Below are the code and all the weights of a small trained network. Each question names an input and a class and asks about switching units off, where a switched-off unit gives its printed mean instead of its output.

import numpy as np


def w(rows, s, z=0):
    codes = np.array(rows[::2]) - 128.0
    scale = np.full(codes.shape[1], s)
    scale[-1] = z or s
    return codes * scale


def norm(h):
    return h / np.sqrt((h * h).mean(-1, keepdims=True) + 1e-5)


def f(y):
    return np.maximum(y, 0)


def log_softmax(a):
    a = a - a.max(-1, keepdims=True)
    return a - np.log(np.exp(a).sum(-1, keepdims=True))


def net(x, mask):
    res = np.array(x, float).reshape(1, 7) / 4 @ E
    u = 0
    for l in range(4):
        y = f(norm(res) @ A[l][:, :-1].T + A[l][:, -1])
        res = res + np.where(mask[u : u + 3], y, B[l][:, -1]) @ B[l][:, :-1]
        u += 3
    return log_softmax(norm(res)[-1] @ U[:, :-1].T + U[:, -1])


A, B = {}, {}
E = w([
[71,123,200,133,163,165,50,8,77],'x0',
[20,166,172,76,67,44,233,35,125],'x1',
[101,102,95,21,102,115,85,206,132],'x2',
[188,178,158,190,148,165,103,50,98],'x3',
[172,251,190,46,150,108,84,220,50],'x4',
[104,33,81,153,175,254,59,211,134],'x5',
[12,213,179,218,29,21,53,124,130],'x6',
],0.0061)
A[0] = w([
[59,123,187,74,146,146,124,72,254,39],'L0N1',
[43,61,143,119,143,82,58,152,188,35],'L0N2',
[49,129,60,145,117,78,203,154,114,1],'L0N3',
],0.0064,0.0016)
B[0] = w([
[161,161,129,152,144,130,49,120,110,222],'L0N1',
[208,103,54,138,2,139,64,49,75,254],'L0N2',
[120,198,50,143,90,142,247,182,59,229],'L0N3',
],0.009,0.0026)
A[1] = w([
[110,214,196,220,112,63,119,94,127,171],'L1N1',
[217,162,116,4,93,1,130,70,111,2],'L1N2',
[18,110,219,184,9,177,164,21,67,64],'L1N3',
],0.0063,0.00093)
B[1] = w([
[201,80,182,169,115,60,141,81,184,249],'L1N1',
[138,205,111,109,160,187,152,119,179,219],'L1N2',
[16,180,106,128,254,86,87,128,36,255],'L1N3',
],0.0088,0.0062)
A[2] = w([
[201,173,120,161,157,137,56,191,133,91],'L2N1',
[163,2,82,134,168,185,150,116,154,3],'L2N2',
[144,151,143,160,64,69,155,178,171,122],'L2N3',
],0.0085,0.0032)
B[2] = w([
[157,29,179,97,114,81,113,176,95,245],'L2N1',
[50,10,35,107,191,192,141,42,179,253],'L2N2',
[146,127,115,181,40,162,169,129,186,227],'L2N3',
],0.012,0.0039)
A[3] = w([
[186,177,139,2,141,159,166,83,178,4],'L3N1',
[57,146,212,167,219,56,163,120,118,30],'L3N2',
[69,170,130,157,91,224,60,120,44,60],'L3N3',
],0.0059,0.0031)
B[3] = w([
[130,179,165,38,174,244,126,129,239,202],'L3N1',
[110,95,187,192,213,219,137,88,155,253],'L3N2',
[56,92,90,144,78,37,132,168,133,196],'L3N3',
],0.011,0.0033)
U = w([
[100,22,12,113,193,216,114,115,149,162],'0',
[226,129,164,176,62,29,95,151,173,4],'1',
[94,196,39,157,42,86,235,165,152,160],'2',
[161,242,158,40,177,189,154,126,196,204],'3',
[185,82,188,72,133,147,58,222,26,98],'4',
[7,127,17,133,109,38,34,113,79,69],'5',
[71,196,233,201,227,81,129,19,92,213],'6',
],0.013,0.0017)

Each question gives the input, the list of numbers given to net, and the class t.
The units are the neurons (one row each of A and B). Each row of codes is followed by its name. A weight is (code - 128) times the scale printed after its matrix; where a second scale follows, it is the last column's (A, B and U).
mask holds one flag per neuron, layer by layer. A switched-off neuron (its flag False) gives its mean, the last column of its row in B, instead of its output. The means were averaged over made-up inputs and are rounded, as every weight is.
A unit's drop is (log p(t) with every unit on - log p(t) with that unit switched off) / (log p(t) with every unit on - log p(t) with every unit switched off).
The circuit of an input: a set's keep is (log p(t) with only the set's units on - log p(t) with every unit switched off) / (log p(t) with every unit on - log p(t) with every unit switched off). Starting from all 12 units, units are removed one at a time, each time the one whose removal leaves the highest keep (on an exact tie, the one counted first), for as long as the keep stays at least 0.8.
circuit, biggest first: the units of the circuit, biggest drop first
k most important neurons: the k neurons with the biggest drops, biggest first
k most important neurons of layer l: the k neurons of layer l with the biggest drops, biggest first
input [-8,1,-7,3,4,-8,-1], class 3: circuit, biggest first -> [L1N2]
input [5,6,2,-3,-3,-5,-7], class 3: circuit, biggest first -> [L1N2, L3N1]
input [7,-8,5,-7,-1,-8,-2], class 3: circuit, biggest first -> [L1N2, L2N2]
input [-4,-4,3,-3,-6,0,5], class 2: circuit, biggest first -> [L0N3, L2N2]
input [-2,5,-3,-6,-8,5,4], class 5: circuit, biggest first -> [L1N3, L0N2]
input [-2,1,6,-7,5,-2,-1], class 3: 2 most important neurons -> [L1N2, L3N1]
input [-7,-4,4,-1,-7,3,8], class 2: circuit, biggest first -> [L0N3, L2N3]
input [0,-3,3,-7,8,-4,-1], class 3: 3 most important neurons -> [L1N2, L3N1, L1N3]
input [0,-2,4,5,1,6,4], class 4: 2 most important neurons -> [L2N1, L1N3]
input [6,3,-6,-5,-6,1,-4], class 6: 2 most important neurons -> [L1N3, L2N2]
input [7,8,-1,-4,-7,6,2], class 5: 2 most important neurons -> [L0N2, L3N3]
input [-2,-3,-5,-5,3,-7,2], class 1: 2 most important neurons -> [L1N1, L2N2]
input [0,-8,-4,5,6,6,-4], class 4: 2 most important neurons of layer 2 -> [L2N1, L2N3]
input [-6,-8,-7,-6,5,5,4], class 4: circuit, biggest first -> [L2N1]
input [-4,-1,6,-3,-1,-1,-1], class 2: circuit, biggest first -> [L0N3, L2N2]
input [-4,-5,-4,3,2,1,3], class 1: 2 most important neurons of layer 1 -> [L1N3, L1N1]
input [-7,-2,1,4,-8,8,8], class 5: 3 most important neurons -> [L0N2, L1N1, L3N2]
input [2,-1,4,-1,5,-1,-2], class 3: 3 most important neurons -> [L1N2, L3N1, L0N1]
input [-5,-1,-6,2,2,7,4], class 1: 2 most important neurons -> [L1N3, L2N3]
input [-3,5,7,3,1,2,1], class 2: circuit, biggest first -> [L0N3]
input [-8,4,7,7,-3,8,6], class 2: 2 most important neurons of layer 2 -> [L2N3, L2N2]
input [6,-8,0,-6,4,3,0], class 4: 2 most important neurons -> [L2N1, L1N1]
input [-6,0,-7,3,-5,-2,0], class 2: 2 most important neurons of layer 2 -> [L2N3, L2N1]
input [-2,-7,-3,6,0,-4,-2], class 4: 2 most important neurons of layer 2 -> [L2N1, L2N3]
